Each row is followed by its class. Each block has new classes.
[  8.4  19.9  -5.3  -8.1  -9.8  26.9   1.5   1.5  -6.0   1.4 -10.1   1.3
 -15.0 -20.1  -2.8  13.9   5.8   1.5  21.7  13.8  -1.4  -7.9  13.9   5.3
   1.3  -9.9  18.7   6.1   0.1   1.6  -5.0 -28.6  15.1   6.6  -6.8  -3.2
  17.1   9.1   3.6  -6.7  18.0  -6.4 -52.9] : pq
[ 24.2  20.8  16.3 -14.9  -3.6  25.6   0.1  -0.3 -32.8  12.2 -11.4  18.0
 -40.2 -14.2 -13.7  22.6   9.2  -3.7  35.7   2.0   8.6   9.7  13.9   4.9
  12.2 -32.2   8.6   5.6  10.4   2.8  -3.3 -53.5   8.6  -5.5 -22.6  -4.7
  35.5  20.9   2.9  -7.5  21.2 -22.8 -76.3] : hg
[  7.8   7.4   5.0 -11.8   1.6   4.4  18.6   4.4 -10.7  12.5  -8.5   5.0
 -21.2 -12.7  -6.8  25.2  -4.6 -68.4  21.3  -6.1   9.8  18.5  28.1 -11.1
  -8.9 -30.5  18.1   2.1  -1.5 -17.2   0.5 -38.2  -4.8   3.2 -34.0  -5.1
  18.8  11.2  -4.3   1.6  17.6  -3.1 -55.1] : mf
[ 19.8  -1.0  16.5 -14.1  -8.1  24.3  -3.8  -0.4 -17.4   4.0  -8.3   3.0
 -23.2  -8.9 -21.6   8.0   5.7   6.3  24.3 -13.8   9.7  13.8  24.7   3.6
  -0.2 -27.7  20.4  -1.3   0.9 -17.2   4.7 -34.6   6.7   2.5 -16.3  -9.1
  35.1  23.4   4.3   4.2  18.0 -14.9 -65.6] : lm
[-15.1   6.8   1.7   2.5  -9.1   7.3  12.6  12.2  12.5   4.2   8.0  -3.2
 -22.2  -0.8 -10.0  19.3   2.1   5.5   4.5   3.0  13.8  12.4  19.3  11.3
  -2.0   0.5 -26.2   7.8  -4.1  13.7   4.2 -25.6 -10.0   7.9  -7.6  -0.7
  10.3 -25.1   0.0   8.3   2.6  16.3  -0.4] : pq
[  3.7  16.3   7.4 -10.7  -6.9  14.2  -4.7  -8.3 -27.1  11.8  -8.8  12.0
 -24.5  -5.0   4.4  10.2   4.4   2.9  18.9  -0.6   5.1  -6.5  11.0   0.9
   7.6 -34.7  11.4   3.3   6.8 -12.3  -3.8 -24.9   1.8   4.4 -11.2  -8.9
  22.7  -5.7  10.3  -9.0  12.3 -15.1 -37.6] : lm
[  6.6  24.5  -2.7   4.5  -5.3  11.0   7.1   1.8  -9.5  -4.9 -10.2  -1.3
  -6.3 -13.2  -9.8  14.1  -2.1   1.7  14.6   9.7   1.7   2.4   5.7  -1.0
  -5.7  -8.2  -4.8  11.1   0.5  -7.2   8.8 -10.5  14.8  -2.6 -18.9  -9.8
   8.3   1.1   3.3  -4.1   1.6  -4.3 -47.1] : Hl
[ 10.0   6.1  -3.9  -7.8  -6.1  14.9  -3.4   1.7 -16.4   3.0  -1.5  -0.3
 -11.2  -9.4  -2.6  11.0   8.9   1.4  13.6  11.3  11.9  11.6   5.6   0.4
   0.7  -9.2   4.8  -4.0  14.5  -3.1  -6.1 -19.3  12.7  15.1 -13.3  -3.2
  11.0  11.0  -2.7 -15.3  12.5  -1.8 -40.9] : hg
[ 23.8  21.4   1.0  -9.9   2.0  25.7   6.2  12.0   1.5  13.6  -9.3  -4.5
 -11.4  -7.4 -38.7  15.9  10.6  -0.8  38.1   0.4   2.4  -0.5  19.5  -6.6
   1.6   5.0   2.1  -1.8   1.3 -10.2   1.5 -36.2  12.7   7.3 -21.5 -29.1
  20.2  -0.1  10.2  -1.3  21.1   0.1 -70.9] : pq
[-12.5  -8.0  -7.1   6.3  -6.4  -4.8   5.6  20.1 -13.2  -2.0  -5.2  -4.2
   8.8 -14.4  -2.6  15.0   0.1   6.1 -12.0   0.0  -3.8   3.5  -2.7   0.3
  -9.3  20.1  -5.9 -29.8 -12.2   3.0 -11.7  17.9  -6.1  -3.0  -2.4   6.5
   3.9  -0.3   3.1   6.3  -8.7   6.0   9.9] : pq
[  9.8  17.0  12.9 -13.0  -6.7  14.6   4.1  -6.0  -7.5   4.3  -7.1   4.1
 -30.2  -5.5  -4.5  14.2  -6.0  20.5  15.1   1.6  -8.0   6.9  11.3   5.6
  -0.6 -25.5  -4.3  -8.3   1.9 -12.8  -9.1 -29.2  10.4  -6.6 -20.6  -4.4
  19.7 -12.1   1.4  -5.3   9.9 -25.3 -57.3] : lm
[ 14.2  45.7   2.7  -9.3  21.1  16.8  -0.7  -8.1 -27.6   9.1  -2.1  -2.3
 -39.2 -10.0  18.7   8.5   2.3 -29.9   7.0  -6.2  -6.8   0.3   7.5   1.1
  -4.2   3.1  10.3  -6.1  -0.2 -14.0  -8.2 -18.8  -2.3  -9.2 -17.8  -1.0
  13.0   4.2  -6.4 -14.7  14.0 -14.5 -65.0] : hg
